Below is a small trained network, with its code and all its weights. Each question gives an input and a class and asks what happens when units are switched off, that is, made to give their printed mean instead of their output.

import numpy as np


def w(rows, s, z=0):
    codes = np.array(rows[::2]) - 128.0
    scale = np.full(codes.shape[1], s)
    scale[-1] = z or s
    return codes * scale


def norm(h):
    return h / np.sqrt((h * h).mean(-1, keepdims=True) + 1e-5)


def f(y):
    return y / 2 * (1 + np.tanh(0.7978845608 * (y + 0.044715 * y**3)))


def log_softmax(a):
    a = a - a.max(-1, keepdims=True)
    return a - np.log(np.exp(a).sum(-1, keepdims=True))


def net(x, mask):
    res = np.array(x, float).reshape(1, 7) / 4 @ E
    u = 0
    for l in range(2):
        y = f(norm(res) @ A[l][:, :-1].T + A[l][:, -1])
        res = res + np.where(mask[u : u + 7], y, B[l][:, -1]) @ B[l][:, :-1]
        u += 7
    return log_softmax(norm(res)[-1] @ U[:, :-1].T + U[:, -1])


A, B = {}, {}
E = w([
[57,166,125,117,125,106,119,114],'x0',
[113,133,145,116,155,136,113,152],'x1',
[153,172,201,206,90,120,59,137],'x2',
[114,93,184,190,173,67,162,108],'x3',
[125,118,105,172,139,192,139,104],'x4',
[201,147,114,107,177,98,66,2],'x5',
[132,117,140,125,112,134,132,112],'x6',
],0.0074)
A[0] = w([
[244,60,123,136,138,139,122,183,114],'L0N1',
[119,132,109,176,179,204,151,103,99],'L0N2',
[131,95,120,65,173,148,180,89,142],'L0N3',
[152,149,111,67,94,182,73,175,63],'L0N4',
[167,143,142,69,122,51,146,166,130],'L0N5',
[107,84,181,160,198,104,159,138,5],'L0N6',
[23,150,108,132,97,102,91,77,61],'L0N7',
],0.011,0.0016)
B[0] = w([
[45,252,205,101,180,154,182,109,219],'L0N1',
[12,108,185,105,26,58,61,92,180],'L0N2',
[109,122,61,228,193,188,114,165,254],'L0N3',
[175,175,62,106,58,90,131,89,222],'L0N4',
[1,83,166,176,72,143,56,88,214],'L0N5',
[190,161,60,101,81,66,170,105,213],'L0N6',
[117,226,204,110,178,177,196,119,207],'L0N7',
],0.011,0.0046)
A[1] = w([
[162,169,125,127,198,120,47,2,7],'L1N1',
[226,208,212,217,97,125,26,99,165],'L1N2',
[116,159,139,171,16,124,208,216,47],'L1N3',
[148,93,169,227,172,5,201,110,138],'L1N4',
[27,98,136,123,85,73,116,24,124],'L1N5',
[158,122,92,128,54,197,169,75,47],'L1N6',
[79,170,164,31,166,177,189,166,120],'L1N7',
],0.008,0.0017)
B[1] = w([
[187,27,234,70,102,34,171,174,232],'L1N1',
[58,98,10,189,191,192,155,135,255],'L1N2',
[184,13,151,106,196,84,112,91,223],'L1N3',
[169,236,56,45,71,170,71,114,208],'L1N4',
[148,131,180,130,87,164,100,195,232],'L1N5',
[158,212,168,115,122,73,84,158,152],'L1N6',
[172,145,177,161,153,113,146,100,190],'L1N7',
],0.011,0.0067)
U = w([
[190,206,63,54,76,99,105,126,113],'0',
[182,6,158,95,189,69,141,145,95],'1',
[100,216,200,111,189,140,189,116,90],'2',
[103,105,67,155,170,151,120,144,254],'3',
[59,102,180,127,49,138,54,175,78],'4',
],0.012,0.0049)

Each question gives the input, the list of numbers given to net, and the class t.
The units are the neurons (one row each of A and B). Each row of codes is followed by its name. A weight is (code - 128) times the scale printed after its matrix; where a second scale follows, it is the last column's (A, B and U).
mask holds one flag per neuron, layer by layer. A switched-off neuron (its flag False) gives its mean, the last column of its row in B, instead of its output. The means were averaged over made-up inputs and are rounded, as every weight is.
A unit's drop is (log p(t) with every unit on - log p(t) with that unit switched off) / (log p(t) with every unit on - log p(t) with every unit switched off).
The circuit of an input: a set's keep is (log p(t) with only the set's units on - log p(t) with every unit switched off) / (log p(t) with every unit on - log p(t) with every unit switched off). Starting from the 12 units with the biggest drops (on a tie, the unit counted first), units are removed one at a time, each time the one whose removal leaves the highest keep (on an exact tie, the one counted first), for as long as the keep stays at least 0.8.
units of the circuit, in order: the units of the circuit, biggest drop first
top k neurons: the k neurons with the biggest drops, biggest first
k most important neurons of layer l: the k neurons of layer l with the biggest drops, biggest first
input [8,-3,-8,-2,-5,8,-5], class 1: top 3 neurons	(L1N1; L0N1; L1N2)
input [-1,-2,-7,8,-7,-1,0], class 0: units of the circuit, in order	(L1N4)
input [-6,8,-6,-2,5,-8,4], class 1: top 2 neurons	(L1N3; L1N2)
input [-1,-3,6,3,-2,-5,-4], class 3: top 3 neurons	(L1N1; L1N2; L1N4)
input [-8,-4,0,-6,8,-8,-2], class 1: 2 most important neurons of layer 0	(L0N5; L0N7)
input [-7,7,-7,-4,-1,-2,-7], class 2: 2 most important neurons of layer 1	(L1N2; L1N7)
input [5,1,-5,3,-7,2,-1], class 4: 2 most important neurons of layer 1	(L1N2; L1N5)
input [8,-6,5,-2,8,2,1], class 2: 2 most important neurons of layer 0	(L0N7; L0N5)
input [3,-2,8,6,-8,6,1], class 3: 4 most important neurons of layer 1	(L1N2; L1N6; L1N3; L1N4)
input [-7,-7,8,-6,1,3,-6], class 3: 4 most important neurons of layer 1	(L1N2; L1N4; L1N5; L1N7)
input [1,5,4,8,2,6,8], class 0: 2 most important neurons of layer 1	(L1N4; L1N3)
input [3,-1,6,1,-6,0,-4], class 3: top 4 neurons	(L1N2; L0N2; L0N1; L1N1)
input [8,6,0,8,2,-6,8], class 0: units of the circuit, in order	(L0N6; L1N4)
input [7,6,-7,-3,-3,4,-8], class 2: top 2 neurons	(L0N7; L1N2)
input [-1,6,0,1,0,-2,-3], class 1: top 2 neurons	(L1N3; L0N4)
input [6,-6,-5,3,3,-4,-2], class 2: units of the circuit, in order	(L0N7)
input [1,2,7,-3,5,-4,6], class 3: 2 most important neurons of layer 1	(L1N2; L1N1)
input [-5,-6,-8,7,2,0,5], class 3: 2 most important neurons of layer 0	(L0N3; L0N4)
input [-5,-6,5,-4,-6,2,2], class 4: top 4 neurons	(L0N5; L0N7; L0N3; L1N5)
input [4,4,2,4,0,8,6], class 1: units of the circuit, in order	(L1N1)
input [-1,-6,-5,6,-7,2,0], class 4: top 3 neurons	(L0N5; L1N5; L1N2)
